Below are the code and all the weights of a small trained network. Each question names an input and a target symbol and asks about switching units off, where a switched-off unit gives its printed mean instead of its output.

import numpy as np


def w(rows, s, z=0):
    codes = np.array(rows[::2]) - 128.0
    scale = np.full(codes.shape[1], s)
    scale[-1] = z or s
    return codes * scale


def norm(h):
    return h / np.sqrt((h * h).mean(-1, keepdims=True) + 1e-5)


def softmax(a):
    e = np.exp(a - a.max(-1, keepdims=True))
    return e / e.sum(-1, keepdims=True)


def log_softmax(a):
    a = a - a.max(-1, keepdims=True)
    return a - np.log(np.exp(a).sum(-1, keepdims=True))


def net(x, mask):
    ids = ['αγδξπστψω'.index(c) for c in x.split()]
    T = len(ids)
    res = E[ids] + P[:T]
    u = 0
    for l in range(2):
        r = norm(res)
        for j in range(3):
            rows = slice(2 * j, 2 * j + 2)
            q, k, v = (r @ M[l][rows].T for M in (Q, K, V))
            z = softmax(np.where(np.tri(T) > 0, q @ k.T / 2**0.5, -1e9)) @ v
            o = O[l][rows]
            res = res + np.where(mask[u + j], z, o[:, -1]) @ o[:, :-1]
        u += 3
    return log_softmax(norm(res)[-1] @ U[:, :-1].T + U[:, -1])


Q, K, V, O = {}, {}, {}, {}
E = w([
[125,110,128,95,71,152,68,93],'α',
[116,105,101,118,173,139,78,184],'γ',
[209,136,118,117,132,120,150,172],'δ',
[51,168,79,20,2,62,170,200],'ξ',
[99,198,186,92,202,168,150,145],'π',
[143,16,163,103,152,105,149,35],'σ',
[144,168,111,209,126,167,152,90],'τ',
[108,92,124,125,96,176,160,147],'ψ',
[104,96,124,121,91,179,153,140],'ω',
],0.02)
P = w([
[207,118,230,141,255,197,140,66],'0',
[232,107,93,109,252,215,97,124],'1',
[161,124,120,137,234,197,88,126],'2',
[167,142,154,148,211,185,108,131],'3',
[74,124,121,179,175,89,75,170],'4',
[109,118,146,180,136,81,98,154],'5',
[137,133,178,186,117,82,134,152],'6',
[109,130,141,204,67,35,132,196],'7',
[113,121,71,164,102,88,97,148],'8',
[55,127,8,154,90,229,213,179],'9',
[192,158,75,133,42,114,116,139],'10',
],0.0064)
Q[0] = w([
[94,142,179,188,185,134,73,167],'L0H0',
[199,189,104,71,82,255,118,136],'L0H0',
[152,173,67,249,99,190,128,86],'L0H1',
[167,191,150,47,140,203,167,95],'L0H1',
[134,103,126,124,160,104,158,78],'L0H2',
[123,138,109,59,194,117,134,191],'L0H2',
],0.0082)
K[0] = w([
[151,81,94,111,224,160,86,150],'L0H0',
[147,100,233,189,67,90,148,105],'L0H0',
[179,158,198,193,54,175,97,67],'L0H1',
[186,171,254,104,103,115,191,127],'L0H1',
[153,177,83,183,183,108,95,145],'L0H2',
[191,124,116,172,128,75,185,101],'L0H2',
],0.0084)
V[0] = w([
[127,208,50,189,110,174,113,178],'L0H0',
[144,107,107,249,140,34,187,110],'L0H0',
[84,71,104,218,70,114,2,96],'L0H1',
[195,162,163,104,80,172,127,110],'L0H1',
[154,107,141,76,104,106,103,80],'L0H2',
[58,108,214,70,177,138,54,209],'L0H2',
],0.0066)
O[0] = w([
[179,169,127,1,161,206,118,114,13],'L0H0',
[90,76,96,109,189,108,70,222,4],'L0H0',
[221,169,88,197,170,206,162,126,93],'L0H1',
[109,172,203,194,138,118,152,110,155],'L0H1',
[109,114,142,111,102,21,152,142,183],'L0H2',
[69,128,40,72,241,166,133,220,182],'L0H2',
],0.0076,0.0029)
Q[1] = w([
[164,37,136,115,162,118,156,69],'L1H0',
[168,65,86,74,34,116,190,103],'L1H0',
[93,87,191,57,97,85,207,78],'L1H1',
[121,147,89,112,1,137,129,166],'L1H1',
[124,232,150,106,37,147,155,171],'L1H2',
[118,105,225,167,188,138,117,92],'L1H2',
],0.0083)
K[1] = w([
[105,55,130,243,174,45,59,145],'L1H0',
[30,195,104,231,73,78,140,207],'L1H0',
[25,223,236,167,199,92,204,140],'L1H1',
[192,141,137,131,53,117,219,243],'L1H1',
[67,254,109,166,105,137,115,203],'L1H2',
[119,85,170,186,150,72,184,71],'L1H2',
],0.0073)
V[1] = w([
[100,163,109,78,152,72,94,1],'L1H0',
[115,76,192,95,162,182,184,114],'L1H0',
[80,140,153,190,147,71,202,155],'L1H1',
[178,156,171,128,108,94,124,183],'L1H1',
[198,91,56,148,115,137,90,183],'L1H2',
[129,133,93,55,183,118,161,147],'L1H2',
],0.0099)
O[1] = w([
[157,83,205,96,122,192,238,154,70],'L1H0',
[112,117,49,104,198,33,208,57,241],'L1H0',
[94,194,190,71,86,167,74,81,251],'L1H1',
[2,178,136,115,218,185,196,133,176],'L1H1',
[122,38,145,129,184,101,206,30,18],'L1H2',
[91,129,214,144,37,113,157,127,77],'L1H2',
],0.0077,0.0025)
U = w([
[183,85,213,147,97,211,119,198,189],'α',
[186,58,91,43,227,187,53,250,142],'γ',
[101,94,179,227,128,114,22,193,185],'δ',
[151,120,114,38,21,114,158,177,116],'ξ',
[80,167,206,99,255,163,120,132,146],'π',
[149,48,192,129,90,86,218,35,161],'σ',
[221,198,160,224,124,204,157,85,190],'τ',
[175,190,53,91,106,99,120,83,17],'ψ',
[158,173,59,92,121,79,106,86,4],'ω',
],0.0066,0.0036)

Each question gives the input, a string of symbols that net reads in full, and the target symbol t.
The units are the heads (2 rows each of Q, K, V and O). Each row of codes is followed by its name. A weight is (code - 128) times the scale printed after its matrix; where a second scale follows, it is the last column's (O and U).
mask holds one flag per head, layer by layer. A switched-off head (its flag False) gives its mean, the last column of its rows in O, instead of its output. The means were averaged over made-up inputs and are rounded, as every weight is.
A unit's drop is (log p(t) with every unit on - log p(t) with that unit switched off) / (log p(t) with every unit on - log p(t) with every unit switched off).
The circuit of an input: a set's keep is (log p(t) with only the set's units on - log p(t) with every unit switched off) / (log p(t) with every unit on - log p(t) with every unit switched off). Starting from all 6 units, units are removed one at a time, each time the one whose removal leaves the highest keep (on an exact tie, the one counted first), for as long as the keep stays at least 0.8.
circuit, biggest first: the units of the circuit, biggest drop first
unit that matters most: the unit with the biggest drop
which heads matter: for each layer, one digit per head in row order, 1 if its drop is at least 0.15 and else 0, layers parted by /
drop of u: that unit's drop, to one decimal
input α π ψ, target τ: unit that matters most	L0H0
input σ δ δ δ σ π ω, target π: which heads matter	001 / 010
input σ ξ σ ψ, target δ: which heads matter	100 / 000
input δ τ ξ δ τ σ γ τ δ ξ δ, target γ: which heads matter	100 / 110
input π σ σ σ δ σ, target δ: circuit, biggest first	[L1H0 L0H0]
input α π δ ψ ψ α ω α ψ, target τ: which heads matter	110 / 000
input δ σ ξ σ γ σ, target γ: which heads matter	001 / 000
input σ τ α, target δ: which heads matter	100 / 000
input σ γ ω γ ψ α π σ ξ γ δ, target δ: which heads matter	100 / 100
input δ α π τ π δ τ π π α, target γ: which heads matter	101 / 000
input σ π σ, target π: circuit, biggest first	[L0H2 L1H1 L0H0]
input ω τ α τ ω π π τ ω α ψ, target γ: which heads matter	100 / 000
input π ξ ω δ, target ξ: circuit, biggest first	[L0H1 L1H2]
input π ξ δ ξ γ γ δ α α, target σ: which heads matter	111 / 001
input δ ψ γ σ α ω δ π γ σ, target α: circuit, biggest first	[L1H0 L1H2 L0H2]
input α δ ω α ξ σ ω, target τ: circuit, biggest first	[L0H1]
input γ σ δ ξ σ, target δ: circuit, biggest first	[L0H0 L1H0]
input δ τ α, target π: which heads matter	010 / 010
input π π σ α, target ξ: circuit, biggest first	[L1H2 L1H0]
input σ σ γ σ δ ξ ψ, target δ: circuit, biggest first	[L1H0]
input α ψ σ α, target τ: drop of L0H0	0.6
input δ ψ ψ, target π: drop of L1H1	0.6
